(in the rows, 128 means zero)
Facts:
batin | π rusam | Φ b | ε plezuva
raluklon | π trate | Φ a | ε driklik
filon | λ festezun | π daras | Φ a | ε molo
skegro | π rapleskom | Φ b
sketen | λ bragris | π tosas | Φ a | ε kavodo
lodro | λ klazor | π nufabre | Φ b | ε stoklaflar
zeflos | λ buster | π dekler | Φ a
nise | π fleluk | Φ c
kavodo | π brupagril
pludri | λ stoklaflar | π tuges | Φ b | ε vupidek
tridres | π brifla | Φ c | ε ziflil
skimir | λ divak dimom letrun | π dogrumek | Φ a
driklik | λ bragem | π paflok | Φ c | ε ludras
vupidek | π festil | Φ a
rebror | λ fusuk gike | π fugestu | Φ b | ε midel
falir | λ klibrul | π flini | Φ c | ε luditrem
midel | π kabal | Φ b | ε daras
flodro | λ subo | π deskodrir | Φ b
stulon | λ fusuk | π fugestu | Φ b
digenus | π flagin | Φ a
fusuk | π fugestu | Φ a
staplen | π lusen | Φ c
rusam | π famer | ε peros
dimom | π dogrumek | Φ a
flini | π deskodrir | ε falir
naplek | π nufabre | Φ b
briten | π nafum | Φ b | ε refar
pafogran | λ rezul | π brage | Φ a
triner | π rapleskom | Φ a
kurafli | π deskodrir | Φ a | ε plobrel
raskil | λ mati | π suner | Φ a | ε netir
bragris | λ sketen | π tosas | Φ b
gogres | λ lemak | π tosas | Φ a | ε festil
subo | λ flodro | π deskodrir | Φ b | ε buplun
mizis | π famer | Φ c | ε floklor
pizak | π paflok | Φ c
toneklin | λ doli giski | π fleluk | Φ a
plobrel | π deskodrir
buplun | π pavul | Φ a
brage | π rapleskom
duta | λ pafogran | π brage | Φ b
peros | π famer | Φ b | ε digenus
buster | π dekler | Φ a | ε nuklun
klade | π brifla | Φ a | ε rapleskom
plizar | λ netir | π nafum | Φ b
pliso | λ skedron | π nuselek | Φ b
fose | π pavul
festezun | π daras | Φ b
bridon | λ duta | π brage | Φ c
netir | λ briten | π nafum | Φ c | ε filon
flubos | π rusam | Φ a
kleskom | π rusam | Φ b | ε fusuk
flikel | λ druklek sigam | π nafum | Φ a | ε klevos
nafum | π pavul | ε rebror
nasir | λ kleskom | π rusam | Φ a
klibrul | π flini | Φ c | ε deskodrir
legekler | π nuselek | Φ a
skeplo | π festil | Φ c
vastomi | λ dako | π kavodo | Φ b | ε staplen
floklor | λ zuski | π refar | Φ b
fleluk | π lusta | ε fiflum
drasto | π refar | Φ a
leska | λ vupidek | π festil | Φ a | ε skedor
plezan | π suner | Φ b
zivil | π festil | Φ a | ε batin
vogruluk | λ luditrem | π rodok | Φ c
resu | π trate | Φ a | ε gopla
refar | ε pludri
brifla | π deskodrir
zupli | λ zoko | π ledra | Φ b
suner | ε dogrumek
druplak | λ nasir | π rusam | Φ a
molo | π nufabre | Φ b
skedor | π daras | Φ a | ε fasi
doli | π fleluk | Φ a
plezuva | π refar | Φ b
drolik | λ digenus | π flagin | Φ c
letrun | π dogrumek | Φ c
rapleskom | ε festezun
tosas | π kabal | ε vatro
laklim | λ zupli | π ledra | Φ c
bepos | π brage | Φ a | ε resu
rodok | π kabal | ε rezul
plesken | π suner | Φ c
ziflil | π festil | Φ c | ε skeplo
gropo | λ filon zuklor | π daras | Φ b | ε brufluruk
breskal | π tuges | Φ b
bragem | λ driklik fiflum | π paflok | Φ a
lusen | π tuges
pafis | π kavodo | Φ c
druklek | λ flikel | π nafum | Φ b
lusta | ε famer
grikluske | π refar | Φ b | ε klade
gopla | λ bragris | π tosas | Φ a
zastas | π flagin | Φ c | ε dovuken
giski | π fleluk | Φ b
kleflas | λ drasto | π refar | Φ b
divak | π dogrumek | Φ a
trere | π lusta | Φ b | ε mutu
bruma | λ koro staplen | π lusen | Φ c
lemak | π tosas | Φ c | ε grikluske
pleken | λ brefir | π brifla | Φ a | ε flodro
stami | π lusen | Φ a | ε lave
brefir | λ klade | π brifla | Φ a | ε gubris
skedron | π nuselek | Φ a
skebul | π dekler | Φ a | ε kurafli
pavul | ε zuski
sodra | λ klalis | π lusta | Φ c | ε fugestu
mati | π suner | Φ a
nuklun | π brifla | Φ b
zoko | π ledra | Φ a | ε plizar
luditrem | λ vogruluk mutu | π rodok | Φ a
ledra | π kabal | ε brupagril
gubris | λ divak | π dogrumek | Φ b
fasi | π plobrel | Φ c | ε brage
dekler | π lusta | ε lusen
nagal | π pavul | Φ a | ε bridon
gike | λ ridek rebror | π fugestu | Φ b
muda | π festil | Φ b
vidruskas | π dogrumek
fugestu | π lusta | ε gogres
kabal | ε kleskom
flagin | π rapleskom
klalis | π lusta | Φ c | ε paflok
klazor | λ lodro | π nufabre | Φ c
brufluruk | π fleluk | Φ b
sigam | π nafum | Φ c | ε klibrul
klevos | π dekler | Φ b | ε raluklon
dovuken | π nuselek | Φ b
zuski | π refar | Φ b
kluvu | π fose | Φ c
nuselek | π kabal
dretol | π plobrel | Φ a
daras | π kabal | ε muda
koro | λ bruma stami | π lusen | Φ c
ridek | π fugestu | Φ c
paflok | π tuges
rezul | π brage | Φ a
zuklor | λ skedor | π daras | Φ a
vatro | π brifla | Φ b
dako | λ lubrikle pafis | π kavodo | Φ b
drato | λ batin | π rusam | Φ c
lave | λ bridon bepos duta pafogran | π brage | Φ c
laklabon | λ dimom letrun | π dogrumek | Φ a
ludras | π vidruskas | Φ c
stoklaflar | π tuges | Φ c
klekin | π fugestu | Φ b
vunus | λ sodra | π lusta | Φ a
festil | π deskodrir | ε legekler
kapi | π suner | Φ c | ε fleluk
mutu | λ luditrem | π rodok | Φ b | ε sketen
fiflum | π paflok | Φ a
drede | λ stoklaflar | π tuges | Φ c
lubrikle | π kavodo | Φ b
trate | π pavul

Known rows:
tosas: [104 119 110 153 132 137 135 123 123 123 112 138 173 114 150  97 100  79
 118 130 171 132 108 112 113 129 133  94 114 124  99 114 120 121 128 122
 134 130 149 141 131 115]
luditrem: [109 108 122 149 154 142  83 130 117 176 112 135 166 153 135  95  97  94
 133 158 147 149 100 153 121 138 122  97 111 127 130 110 127 129 113 112
 138 122 107 145 141 147]
pleken: [143 111 132 122 118 123 125 130 132 138 147 126 100 140 157 119 100 113
  70 138 176 120 178 162 143 123 117 136 143 121 130 161 125 132 133 105
 129 176  86 175 106 167]
drato: [147 150 149  98 139 137 150 159 136 105 146 108 140 127 134 159 150 128
  96 129 113 142 139  97 156 118 149 135 131 137 113 126 136 152 120  93
 153 122 180 125 116 122]
floklor: [136 136 148 113 160 147 117 133 125 120 142 114 145 155 146 161 127 127
 122 152 121 142 125 143 158 142 139 119 130 128 122 153 147 140 123 111
 167 125 123 124 112 144]
vastomi: [114 126 138 116 140 151 135 156 142 144 167 115 128 124 155 120 152 118
  88 121 164 122 169 116 141 102 131 125 136 121 132 133 129 152  96  85
 139 122 140 146 121 154]
lemak: [117 133 131 129 156 136 153 156 130 107 109 152 162  85 110 111 126 108
 121 122 110 149 125  69 123 120  99  99  97 133  86  81 109 131 101 105
 107 121 201 122 140 105]
kleflas: [138 131 140 114 147 144 132 136 136 125 148 111 131 142 148 135 132 114
 101 139 144 131 137 131 160 129 131 119 133 128 125 137 132 145 119 103
 148 121 140 132 110 148]
staplen: [ 93 175 145 132 167 129 124 160 171 162 127 132 145  99 101 141 167 154
 147 103 112 133 138  52 138 111  82 152  95 143 116  96 149 149  85  79
 144 133 160 129 126 109]
doli: [113 164 118 157 170 119  81 101 155 157 131 153 122 123 135 104  98 136
 127 137 150 110 159 138 149 135  71 125 142 107 136 113 129 104 103 133
 118 144  89 155 124 118]
mizis: [130 153 148 118 160 136 165 138 130  85 139 136 131 101 132 167 141 124
 123 127 102 136 163  88 150 111 117 119 122 123  95 142 129 129 103 117
 136 134 178 126 112 116]
zoko: [ 92 108 104 160 155 142 109 122 118 162 111 159 145 119 135  73  95  84
 128 147 157 137 133 136 106 115  95  87 105 117 117 109 104 113  97 123
 103 128 119 154 145 136]
zuski: [100 148 139 137 169 138 114 121 149 149 117 144 148 120 121 140 131 142
 148 137 117 141 129 105 152 130  79 124 109 125 122 126 144 129 106 114
 141 138 117 118 125 123]
lave: [202 112 222 178 134  86 151 108  77  69 142  10 196 159 173 230 159 130
  91 127  74 163  94 151 127  78 117 138 196 132 147 133 129 140 180  85
 142 106 186  73  71 159]
skegro: [122 137 132 125 155 136 129 126 144 134 133 127 133 132 131 127 130 122
 115 131 132 131 142 116 151 127 102 126 119 128 122 129 129 134 111 103
 135 135 129 130 120 138]
laklim: [142 121 145 106 143 150 138 177 120 104 134 111 175 129 134 140 138 101
 107 130 118 160 113  99 126 127 162 106 112 136 102 107 129 151 119  86
 147 104 200 122 132 125]
kleskom: [106 150 134 137 181 135 125 124 145 146 122 138 123 114 122 135 131 120
 146 135 116 127 159 105 139 116  82 129 111 123 117 128 133 127  90 108
 130 131 124 131 122 135]
mati: [101 133 119 157 157 123 102 104 139 168 116 149 124 133 130  97 111 117
 125 144 145 115 139 135 143 123  77 127 125 123 136 121 124 115 109 122
 119 145  94 152 122 135]
dovuken: [115 116 135 132 160 148 108 147 128 153 115 124 171 136 127 108 118 104
 128 142 130 160  99 120 127 139 113 106 106 140 113  94 127 136 112  87
 136 113 148 118 140 140]

Rows:
No name comes twice in this set of rows, the named rows included.
[ 74 139 122 156 127 134 139 108 146 128 148 145 161 112 179 143 135 126
 120 107 188 108 155  97 140  97 125 134 131 110 125 169 143 131 116 128
 156 158 110 144 112 106]	lusta
[114 149 128 134 180 137 135 126 140 138 127 136 104 103 120 120 131 114
 131 125 124 118 173 111 138 109  80 122 110 121 122 124 119 124  78 107
 111 127 138 144 116 139]	briten
[123 108 173 247 145  77 114  51  91 150 110  60 161 133 163 136 124 117
 120 124 128 131 117 157 105  62  22 135 183 120 177 110 109 102 149 112
  80 132 105 108  91 156]	pafogran
[112 128 116 143 142 132 120 104 124 153 132 140 117 136 151 104 110 109
 105 148 155 117 157 150 147 111 109 113 133 117 136 139 116 119 113 125
 120 139 103 154 120 140]	nagal
[125 133 142 116 151 146 135 171 128 108 122 126 170 108 117 128 131 104
 123 129 110 159 113  83 121 125 132 108 101 133  95  98 123 145 109  91
 136 111 196 120 141 119]	vogruluk
[110 127 128 128 164 139 111 145 140 151 107 159 166 115 100  94 112 113
 143 147 118 152 100 105 126 153  87  99  95 133 112  82 133 135 103 107
 129 120 143 119 141 127]	festezun
[132 147 127 137 130 110 130 124 157 122 117 120 122 116 139 147 100 115
 116 109 161 113 151 117 129 141 100 153 122 138 113 150 149 118 134 104
 155 185 107 164  92 133]	brifla
[ 80 176  93 136 197 165  95 109 199 118  56  82 129 150 133 168 127 141
  90 111 105 172 158  47 210  68  72 175  64 187  59 135  82  93 105 133
  80 150 197 128 169  54]	letrun
[120 158 112 151 160 129 125 114 140 140 122 106 123 134 133 133 124  89
 138 113 158 104 140 120 125 123 128 136 122 134 119 137 139 119 114 110
 161 131 130 158 106 130]	refar
[142 169 149 128 172 136  92 128 163 132 142 126 143 136 134 145 122 147
 114 130 127 134 140 127 169 146  98 128 144 119 126 119 143 122 109 110
 147 132 126 127 121 121]	brufluruk
[116 106 164 244 148  73 130  54  92 145 112  79 154 116 159 134 118 110
 119 123 128 120 139 145 102  57  16 129 178 111 169 117  95 101 143 122
  66 135 105 113  98 151]	bepos
[106 100 118 141 144 142  99 133 114 166 122 140 159 145 146  89  98  88
 115 151 162 143 115 152 115 120 128  98 114 124 122 114 118 129 115 107
 129 120 118 153 138 147]	sketen
[110 117 116 151 158 143  81 135 121 188 116 120 151 156 127  91 102  91
 125 149 154 143 108 147 113 128 117 110 110 138 131 103 120 127 108  92
 137 111 116 154 138 155]	legekler

Now the same things, written a new way:
Known rows:
mutu: [ 93 150 123 130 153 135 125 132 116 132 136 139  75]
zastas: [126 134 117 135 128 136 126 118 142 134 131 131 136]
leska: [ 87 139  78 105  98 125 174 112 139 174 201 136 157]
netir: [124 140 116 136 132 141 128 118 146 133 137 131 133]
zoko: [ 60 152 124 132 174 133  66 143 141 138  81 128 148]
buplun: [108 120 102 109 127 119 128 118 134 153 123 129 165]
tridres: [ 92 150 123 144 104 133 130 113 143 136 139 119 151]
paflok: [193 115 158 134 122 125 124 167 104  85 154 132 100]
trate: [198 114 160 132 126 123 123 172 104  84 155 129 100]
drolik: [169 104  99 100  90 138 175  88 115 161 188 137 142]
pludri: [157 116 111 105 100 147 199  81 130 157 193 133  93]
dekler: [233 111 149 141 149 125 136 176 140  69 142 138  88]
koro: [142 114 139 127 110 143 123  94 136 138 107 115 161]
kluvu: [126 126 116 127 120 123 128 122 122 133 129 132 143]
duta: [108 130 130 133 124 112 143 124 114 128 110 130 106]
vupidek: [ 27 158 120 145 135  96  88 153 136 131  75 119 179]
ziflil: [ 91 153 125 145 106 132 130 112 142 136 139 119 150]
muda: [ 78 128 131 138  86 128 154 124 118 136 111 110 119]
letrun: [ 83 148 129 156 147 110  84 148 125 111  70 129 145]

Rows:
No name comes twice in this set of rows, the named rows included.
[ 83 129 110 117 109 116 133 118 134 157 130 121 177]	dretol
[157  89  91  67 100 155 168  73 111 198 205 136 152]	gopla
[ 99 137 128 136 132 109 138 136 112 123 105 131 104]	druklek
[108 134 148 155 160 102 106 147 137  93  30 122 113]	giski
[ 65 149 106 128 114 121 131 123 149 155 137 121 170]	brefir
[131 124  99 116 148 127 137 123 167 144 118 133 153]	skebul
[151 111 131 130 132 114 154 116 134 119  90 128 110]	gike
[106 134 136 144 131 122  97 126 130 119  82 121 154]	stoklaflar
[136 116 101 107 104 117 190 108 101 150 177 141  94]	gubris
[ 74 161 146 164 130 131  87 129 156 115  82 111 157]	klibrul
[193  76  95  76  99 142 191  72 149 178 168 129 173]	vunus

